Below is a small trained network, with its code and all its weights. Each question gives an input and a class and asks what happens when units are switched off, that is, made to give their printed mean instead of their output.

import numpy as np


def w(rows, s, z=0):
    codes = np.array(rows[::2]) - 128.0
    scale = np.full(codes.shape[1], s)
    scale[-1] = z or s
    return codes * scale


def f(y):
    return y / 2 * (1 + np.tanh(0.7978845608 * (y + 0.044715 * y**3)))


def log_softmax(a):
    a = a - a.max(-1, keepdims=True)
    return a - np.log(np.exp(a).sum(-1, keepdims=True))


def net(x, mask):
    res = np.array(x, float).reshape(1, 7) / 4 @ E
    y = f(res @ A[0][:, :-1].T + A[0][:, -1])
    res = res + np.where(mask, y, B[0][:, -1]) @ B[0][:, :-1]
    return log_softmax(res[-1] @ U[:, :-1].T + U[:, -1])


A, B = {}, {}
E = w([
[130,129,130,126,128],'x0',
[129,127,129,125,128],'x1',
[218,52,90,82,255],'x2',
[69,42,251,61,112],'x3',
[123,125,126,130,129],'x4',
[227,50,130,236,27],'x5',
[132,153,243,229,222],'x6',
],0.0079)
A[0] = w([
[174,117,64,50,67,107],'n1',
[163,74,131,196,61,75],'n2',
[204,45,103,89,231,134],'n3',
[141,122,221,206,182,72],'n4',
[104,187,184,137,52,132],'n5',
[115,80,138,59,84,84],'n6',
[53,47,204,120,75,58],'n7',
[130,157,190,168,180,107],'n8',
[82,67,161,134,135,3],'n9',
[42,140,107,88,186,155],'n10',
[73,181,158,172,47,42],'n11',
[159,254,49,207,108,49],'n12',
[184,28,133,200,66,103],'n13',
[102,61,251,76,103,31],'n14',
[139,83,104,45,58,133],'n15',
[60,196,132,139,90,171],'n16',
],0.0092,0.0017)
B[0] = w([
[75,173,86,199,47,227],'n1',
[118,207,193,56,221,223],'n2',
[219,49,191,105,5,252],'n3',
[40,174,86,195,9,231],'n4',
[193,79,149,130,93,220],'n5',
[102,141,66,188,130,205],'n6',
[164,78,76,126,216,249],'n7',
[72,184,82,151,36,196],'n8',
[118,109,116,157,163,162],'n9',
[129,188,170,39,143,208],'n10',
[171,22,202,107,41,228],'n11',
[194,83,76,179,254,230],'n12',
[100,247,219,49,189,254],'n13',
[125,95,35,174,246,253],'n14',
[81,162,87,157,88,238],'n15',
[190,102,215,83,113,213],'n16',
],0.0079,0.008)
U = w([
[185,56,181,100,63,156],'0',
[95,244,172,30,180,145],'1',
[143,97,52,186,214,213],'2',
[38,191,79,204,44,8],'3',
],0.011,0.0014)

Each question gives the input, the list of numbers given to net, and the class t.
The units are the neurons (one row each of A and B). Each row of codes is followed by its name. A weight is (code - 128) times the scale printed after its matrix; where a second scale follows, it is the last column's (A, B and U).
mask holds one flag per neuron, in row order. A switched-off neuron (its flag False) gives its mean, the last column of its row in B, instead of its output. The means were averaged over made-up inputs and are rounded, as every weight is.
A unit's drop is (log p(t) with every unit on - log p(t) with that unit switched off) / (log p(t) with every unit on - log p(t) with every unit switched off).
The circuit of an input: a set's keep is (log p(t) with only the set's units on - log p(t) with every unit switched off) / (log p(t) with every unit on - log p(t) with every unit switched off). Starting from the 12 units with the biggest drops (on a tie, the unit counted first), units are removed one at a time, each time the one whose removal leaves the highest keep (on an exact tie, the one counted first), for as long as the keep stays at least 0.8.
circuit, biggest first: the units of the circuit, biggest drop first
most important unit: the unit with the biggest drop
k most important neurons: the k neurons with the biggest drops, biggest first
drop when u is switched off: that unit's drop, to one decimal
input [-2,7,2,-3,7,5,-8], class 3: circuit, biggest first => n1
input [4,-6,2,3,3,4,-2], class 1: circuit, biggest first => n13, n11
input [5,-3,-1,1,8,6,4], class 1: 2 most important neurons => n13, n2
input [4,3,-6,-6,4,-5,5], class 0: 4 most important neurons => n16, n11, n14, n13
input [0,-6,-4,8,-3,6,1], class 2: 2 most important neurons => n14, n7
input [1,-6,-1,3,7,1,-4], class 3: circuit, biggest first => n15, n3
input [-7,7,6,-2,-8,7,5], class 1: 4 most important neurons => n13, n2, n11, n5
input [-4,-3,5,-2,3,6,-5], class 1: 2 most important neurons => n13, n2
input [-5,0,-4,7,4,4,-5], class 2: circuit, biggest first => n7, n14
input [6,-8,-5,3,-2,-6,8], class 3: 3 most important neurons => n4, n8, n13
input [8,8,3,6,0,4,8], class 3: 2 most important neurons => n4, n8
input [8,2,0,4,-2,-4,-5], class 3: 2 most important neurons => n13, n2
input [8,3,-2,8,6,5,7], class 2: 2 most important neurons => n14, n7
input [3,-7,5,4,-1,-5,-5], class 0: 4 most important neurons => n3, n13, n2, n4
input [1,3,-6,-7,-1,-6,3], class 2: circuit, biggest first => n12
input [4,-2,-6,-8,-8,5,2], class 2: 2 most important neurons => n12, n3
input [-2,-4,8,-1,-4,8,6], class 0: 3 most important neurons => n3, n10, n14
input [-6,-7,3,8,0,6,3], class 2: 3 most important neurons => n14, n7, n10
input [2,6,5,-2,1,2,5], class 0: 3 most important neurons => n3, n1, n15
input [6,8,-3,-6,-7,0,-3], class 2: most important unit => n12
input [0,3,2,7,8,-5,-2], class 2: 2 most important neurons => n14, n13
input [-3,-5,4,-7,-1,0,-8], class 3: drop when n2 is switched off => 0.1
input [-4,0,-1,5,-4,4,-2], class 2: drop when n10 is switched off => 0.2
input [2,-2,6,-4,-4,4,4], class 0: drop when n3 is switched off => 0.8
input [0,-4,-5,4,7,-7,-8], class 3: drop when n1 is switched off => 1.3
